Here is a tiny trained network, its code and every weight. The questions are about switching its units off for an input and a target symbol, where a switched-off unit gives its printed mean instead of its output.

import numpy as np


def w(rows, s, z=0):
    codes = np.array(rows[::2]) - 128.0
    scale = np.full(codes.shape[1], s)
    scale[-1] = z or s
    return codes * scale


def softmax(a):
    e = np.exp(a - a.max(-1, keepdims=True))
    return e / e.sum(-1, keepdims=True)


def log_softmax(a):
    a = a - a.max(-1, keepdims=True)
    return a - np.log(np.exp(a).sum(-1, keepdims=True))


def net(x, mask):
    ids = ['ΔΘαβεζηπτφψ'.index(c) for c in x.split()]
    T = len(ids)
    res = E[ids] + P[:T]
    u = 0
    for l in range(2):
        r = res
        for j in range(3):
            rows = slice(3 * j, 3 * j + 3)
            q, k, v = (r @ M[l][rows].T for M in (Q, K, V))
            z = softmax(np.where(np.tri(T) > 0, q @ k.T / 3**0.5, -1e9)) @ v
            o = O[l][rows]
            res = res + np.where(mask[u + j], z, o[:, -1]) @ o[:, :-1]
        u += 3
    return log_softmax(res[-1] @ U[:, :-1].T + U[:, -1])


Q, K, V, O = {}, {}, {}, {}
E = w([
[154,72,30,117,203],'Δ',
[110,170,57,85,170],'Θ',
[68,89,161,171,119],'α',
[94,127,150,80,191],'β',
[44,73,159,181,111],'ε',
[82,71,129,104,5],'ζ',
[123,120,192,226,203],'η',
[61,160,203,132,187],'π',
[209,166,196,127,99],'τ',
[210,79,157,162,75],'φ',
[136,174,202,25,31],'ψ',
],0.018)
P = w([
[49,203,88,198,101],'0',
[55,180,100,184,106],'1',
[67,161,109,172,112],'2',
[73,140,120,158,117],'3',
[84,122,130,147,116],'4',
[96,111,141,136,121],'5',
[105,96,149,124,121],'6',
[113,81,159,114,126],'7',
[124,69,167,103,129],'8',
[131,55,177,95,130],'9',
[135,45,186,87,133],'10',
[146,28,194,78,137],'11',
[149,20,204,70,137],'12',
[153,5,210,62,140],'13',
],0.013)
Q[0] = w([
[116,110,94,131,184],'L0H0',
[128,91,107,92,159],'L0H0',
[185,168,5,97,132],'L0H0',
[148,99,188,137,54],'L0H1',
[59,141,172,123,131],'L0H1',
[130,101,154,156,104],'L0H1',
[58,128,206,132,132],'L0H2',
[138,72,87,88,152],'L0H2',
[111,151,63,67,102],'L0H2',
],0.016)
K[0] = w([
[116,124,104,112,176],'L0H0',
[152,73,38,56,186],'L0H0',
[118,169,7,134,121],'L0H0',
[108,92,208,155,57],'L0H1',
[145,126,189,113,123],'L0H1',
[125,118,192,159,121],'L0H1',
[138,54,202,101,128],'L0H2',
[100,135,78,103,155],'L0H2',
[89,152,98,144,100],'L0H2',
],0.017)
V[0] = w([
[131,132,151,62,153],'L0H0',
[100,178,129,183,77],'L0H0',
[110,105,254,196,49],'L0H0',
[108,113,102,143,165],'L0H1',
[154,176,148,157,119],'L0H1',
[137,91,174,189,99],'L0H1',
[104,187,115,163,83],'L0H2',
[235,131,141,124,123],'L0H2',
[124,129,158,100,153],'L0H2',
],0.0087)
O[0] = w([
[91,181,114,31,117,120],'L0H0',
[202,80,240,215,50,136],'L0H0',
[212,36,187,60,238,255],'L0H0',
[120,162,75,127,160,133],'L0H1',
[210,133,164,229,92,88],'L0H1',
[200,86,100,71,103,185],'L0H1',
[94,154,138,205,58,141],'L0H2',
[198,124,1,165,222,27],'L0H2',
[216,104,143,127,125,127],'L0H2',
],0.005,0.0075)
Q[1] = w([
[141,16,255,167,202],'L1H0',
[74,72,140,61,95],'L1H0',
[176,104,144,170,168],'L1H0',
[76,101,191,169,198],'L1H1',
[211,125,18,136,46],'L1H1',
[130,180,161,159,190],'L1H1',
[95,12,127,181,144],'L1H2',
[105,88,125,104,46],'L1H2',
[140,193,89,126,123],'L1H2',
],0.013)
K[1] = w([
[205,74,209,27,170],'L1H0',
[98,55,82,87,158],'L1H0',
[225,86,170,134,123],'L1H0',
[188,124,209,79,193],'L1H1',
[136,126,84,188,76],'L1H1',
[151,211,184,91,126],'L1H1',
[193,9,111,68,142],'L1H2',
[147,129,72,41,42],'L1H2',
[123,181,96,217,130],'L1H2',
],0.011)
V[1] = w([
[49,149,123,92,96],'L1H0',
[59,67,175,187,110],'L1H0',
[30,115,153,182,252],'L1H0',
[76,218,199,137,181],'L1H1',
[108,65,97,201,193],'L1H1',
[57,77,112,61,86],'L1H1',
[58,155,135,107,176],'L1H2',
[112,168,154,103,9],'L1H2',
[255,165,52,145,69],'L1H2',
],0.008)
O[1] = w([
[152,49,186,137,143,147],'L1H0',
[163,45,73,81,139,204],'L1H0',
[166,114,147,45,132,134],'L1H0',
[79,86,165,30,206,144],'L1H1',
[152,133,46,126,112,149],'L1H1',
[130,49,159,254,137,184],'L1H1',
[158,151,141,145,83,121],'L1H2',
[181,161,117,138,170,180],'L1H2',
[142,82,187,94,191,8],'L1H2',
],0.0092,0.013)
U = w([
[75,114,45,182,208,122],'Δ',
[34,174,149,147,70,244],'Θ',
[113,122,168,182,164,66],'α',
[107,113,188,86,140,59],'β',
[146,140,146,141,131,181],'ε',
[140,99,150,149,50,76],'ζ',
[179,139,98,69,106,106],'η',
[142,125,144,138,119,66],'π',
[187,170,143,154,149,253],'τ',
[249,96,118,167,226,49],'φ',
[177,148,218,117,67,85],'ψ',
],0.011,0.0056)

Each question gives the input, a string of symbols that net reads in full, and the target symbol t.
The units are the heads (3 rows each of Q, K, V and O). Each row of codes is followed by its name. A weight is (code - 128) times the scale printed after its matrix; where a second scale follows, it is the last column's (O and U).
mask holds one flag per head, layer by layer. A switched-off head (its flag False) gives its mean, the last column of its rows in O, instead of its output. The means were averaged over made-up inputs and are rounded, as every weight is.
A unit's drop is (log p(t) with every unit on - log p(t) with that unit switched off) / (log p(t) with every unit on - log p(t) with every unit switched off).
The circuit of an input: a set's keep is (log p(t) with only the set's units on - log p(t) with every unit switched off) / (log p(t) with every unit on - log p(t) with every unit switched off). Starting from all 6 units, units are removed one at a time, each time the one whose removal leaves the highest keep (on an exact tie, the one counted first), for as long as the keep stays at least 0.8.
circuit, biggest first: the units of the circuit, biggest drop first
most important unit: the unit with the biggest drop
which heads matter: for each layer, one digit per head in row order, 1 if its drop is at least 0.15 and else 0, layers parted by /
input Θ τ ψ ε π ζ Θ β η β ψ ε, target α: most important unit => L1H0
input ψ α ψ π, target α: which heads matter => 100 / 101
input η ε α ψ η, target α: which heads matter => 000 / 110
input ε φ ε ζ α ε φ ε β Θ η Δ ε, target η: circuit, biggest first => L0H0, L1H1, L1H0
input ε ε ζ Θ ε Δ ζ η ζ φ ε φ α, target Δ: which heads matter => 001 / 100
input π π η, target β: circuit, biggest first => L1H1, L1H0
input β Θ ε ε Θ ε Δ ζ ε Δ, target Δ: which heads matter => 100 / 000
input Θ Δ α ψ ε η ε τ φ ε Θ η, target η: circuit, biggest first => L0H2, L1H1, L1H0
input τ α β ε ε ζ ε ζ ε Θ τ ε η, target Θ: which heads matter => 000 / 101
input τ Δ η, target Θ: circuit, biggest first => L1H0, L1H2
input ψ Θ ε Δ ζ φ ε η, target Δ: circuit, biggest first => L1H0, L1H1
input ε φ ε ε β Θ, target Θ: which heads matter => 100 / 000
input ε ε Δ Θ Δ Θ ψ Δ τ ε, target Θ: circuit, biggest first => L1H0, L1H1
input Θ ε Θ ε ζ Δ ε ε ε ζ ε φ ε, target Δ: circuit, biggest first => L1H0, L0H2
input Θ τ Θ Θ ψ ζ ε φ Θ ε ε π α, target β: circuit, biggest first => L1H1
input ε η Θ α, target η: which heads matter => 100 / 110
input ε ε α, target ζ: circuit, biggest first => L0H2, L1H0
input Θ τ α π τ π, target Θ: circuit, biggest first => L1H0, L1H2
input ε Δ π ψ α, target α: circuit, biggest first => L1H0, L1H1, L0H0
input Δ Θ π Θ Δ ε η Δ ζ α α, target φ: most important unit => L1H1
input ε ε ζ ζ τ τ Θ ε τ τ ε, target Θ: which heads matter => 001 / 110
input Θ ζ Θ ψ Θ Θ ψ β ζ α, target φ: circuit, biggest first => L0H2, L0H0, L1H2
input Θ ε ε Δ φ τ, target τ: which heads matter => 001 / 100
input Θ ε α η ε ε, target η: which heads matter => 000 / 110
input ζ φ Θ ε α α Θ ε ε ψ ψ π, target α: which heads matter => 110 / 110
input η ψ α, target α: which heads matter => 000 / 111
input ε β α ε ε Θ π, target β: circuit, biggest first => L1H1
input Θ ε ε ε, target ζ: which heads matter => 001 / 101
input η τ Θ α, target Θ: which heads matter => 100 / 110
input ε β τ φ α β α ψ ε η, target α: which heads matter => 100 / 111
